Here is a tiny trained network, its code and every weight. The questions are about switching its units off for an input and a class, where a switched-off unit gives its printed mean instead of its output.

import numpy as np


def w(rows, s, z=0):
    codes = np.array(rows[::2]) - 128.0
    scale = np.full(codes.shape[1], s)
    scale[-1] = z or s
    return codes * scale


def norm(h):
    return h / np.sqrt((h * h).mean(-1, keepdims=True) + 1e-5)


def f(y):
    return np.maximum(y, 0)


def log_softmax(a):
    a = a - a.max(-1, keepdims=True)
    return a - np.log(np.exp(a).sum(-1, keepdims=True))


def net(x, mask):
    res = np.array(x, float).reshape(1, 7) / 4 @ E
    u = 0
    for l in range(4):
        y = f(norm(res) @ A[l][:, :-1].T + A[l][:, -1])
        res = res + np.where(mask[u : u + 4], y, B[l][:, -1]) @ B[l][:, :-1]
        u += 4
    return log_softmax(norm(res)[-1] @ U[:, :-1].T + U[:, -1])


A, B = {}, {}
E = w([
[110,144,91,126,110,134,110,83,159,125],'x0',
[110,189,118,251,64,154,94,42,76,114],'x1',
[66,63,184,87,221,181,65,86,133,118],'x2',
[92,159,122,168,78,171,72,86,97,125],'x3',
[86,177,104,184,96,159,92,2,141,106],'x4',
[135,105,161,174,58,113,176,204,83,139],'x5',
[94,104,230,104,174,171,145,130,132,122],'x6',
],0.0036)
A[0] = w([
[106,175,97,136,129,137,82,2,135,159,85],'0.n0',
[92,100,218,122,162,147,102,127,124,123,4],'0.n1',
[172,158,116,195,71,140,120,121,108,142,109],'0.n2',
[121,147,120,178,95,139,135,142,89,106,59],'0.n3',
],0.0044,0.0021)
B[0] = w([
[130,110,4,127,77,134,129,90,161,74,253],'0.n0',
[45,68,186,117,187,191,240,78,41,133,187],'0.n1',
[73,152,147,126,143,92,167,102,27,177,222],'0.n2',
[145,192,204,159,102,106,120,171,99,120,177],'0.n3',
],0.0044,0.0038)
A[1] = w([
[121,91,185,61,203,175,113,132,161,178,131],'1.n0',
[178,132,149,132,101,149,117,136,125,81,67],'1.n1',
[187,119,112,84,150,89,140,254,174,155,8],'1.n2',
[145,159,150,151,120,133,158,148,98,124,68],'1.n3',
],0.005,0.0018)
B[1] = w([
[95,104,244,126,88,192,206,177,8,127,252],'1.n0',
[118,166,67,101,95,129,57,139,114,159,130],'1.n1',
[202,125,46,75,119,106,4,174,234,187,233],'1.n2',
[29,146,151,106,133,120,42,181,126,177,166],'1.n3',
],0.004,0.0042)
A[2] = w([
[196,122,115,85,127,116,91,173,157,127,3],'2.n0',
[115,88,140,71,138,122,123,179,112,154,154],'2.n1',
[143,120,86,146,118,129,99,35,138,59,83],'2.n2',
[124,152,59,137,142,155,111,2,163,91,26],'2.n3',
],0.0054,0.0027)
B[2] = w([
[113,82,87,139,104,64,125,156,248,225,187],'2.n0',
[149,83,169,166,192,124,169,107,187,101,248],'2.n1',
[79,94,83,82,197,204,37,137,229,30,231],'2.n2',
[145,165,24,195,200,210,56,76,208,3,252],'2.n3',
],0.0047,0.004)
A[3] = w([
[113,206,131,180,45,110,105,113,46,181,75],'3.n0',
[160,176,173,162,66,86,124,97,51,157,4],'3.n1',
[214,114,93,97,156,93,132,197,249,185,23],'3.n2',
[125,113,57,155,110,181,91,2,185,14,102],'3.n3',
],0.0045,0.0018)
B[3] = w([
[65,215,81,83,125,25,162,140,73,94,183],'3.n0',
[156,183,76,94,50,75,139,168,60,146,160],'3.n1',
[183,95,133,192,57,112,22,119,231,253,207],'3.n2',
[213,154,89,118,180,166,126,35,189,36,253],'3.n3',
],0.0053,0.0064)
U = w([
[195,70,120,132,114,76,72,185,237,254,156],'0',
[96,42,247,86,219,202,193,149,65,125,16],'1',
[99,226,97,149,74,25,154,160,16,148,84],'2',
[137,165,24,146,182,202,85,18,180,33,254],'3',
],0.0081,0.0009)

Each question gives the input, the list of numbers given to net, and the class t.
The units are the neurons (one row each of A and B). Each row of codes is followed by its name. A weight is (code - 128) times the scale printed after its matrix; where a second scale follows, it is the last column's (A, B and U).
mask holds one flag per neuron, layer by layer. A switched-off neuron (its flag False) gives its mean, the last column of its row in B, instead of its output. The means were averaged over made-up inputs and are rounded, as every weight is.
A unit's drop is (log p(t) with every unit on - log p(t) with that unit switched off) / (log p(t) with every unit on - log p(t) with every unit switched off).
The circuit of an input: a set's keep is (log p(t) with only the set's units on - log p(t) with every unit switched off) / (log p(t) with every unit on - log p(t) with every unit switched off). Starting from the 12 units with the biggest drops (on a tie, the unit counted first), units are removed one at a time, each time the one whose removal leaves the highest keep (on an exact tie, the one counted first), for as long as the keep stays at least 0.8.
circuit, biggest first: the units of the circuit, biggest drop first
most important unit: the unit with the biggest drop
top k neurons: the k neurons with the biggest drops, biggest first
top k neurons in layer l: the k neurons of layer l with the biggest drops, biggest first
drop of u: that unit's drop, to one decimal
input [-2,-2,3,-4,7,6,-1], class 1: most important unit : 0.n0
input [-7,5,-3,-8,-4,8,8], class 0: circuit, biggest first : (1.n2 1.n0)
input [-4,-1,2,5,2,-2,4], class 1: top 2 neurons : (0.n1 2.n3)
input [0,6,-6,1,0,-2,-2], class 2: top 3 neurons : (0.n2 0.n3 3.n0)
input [-3,-5,7,3,-3,6,-3], class 1: top 2 neurons : (1.n0 0.n1)
input [4,-5,-8,6,-1,1,-8], class 2: top 3 neurons in layer 2 : (2.n2 2.n1 2.n3)
input [3,-1,-8,0,7,3,2], class 2: top 2 neurons : (0.n2 0.n3)
input [-7,-6,0,6,8,2,3], class 1: top 2 neurons : (0.n1 2.n3)
input [-6,0,3,-7,3,-7,0], class 1: top 2 neurons : (1.n0 2.n3)
input [0,8,-3,2,-1,2,-8], class 2: top 2 neurons : (0.n2 0.n3)
input [7,2,4,-4,-4,-6,3], class 1: drop of 1.n0 : 0.5
input [-7,-7,4,5,4,0,-1], class 1: drop of 0.n0 : 0.0
input [-7,-4,3,5,-5,-8,-5], class 0: drop of 1.n2 : 0.2
input [-5,-4,-2,-7,8,0,-6], class 0: drop of 0.n0 : 0.5
input [-3,2,3,3,-8,-7,-8], class 0: top neuron : (0.n0)
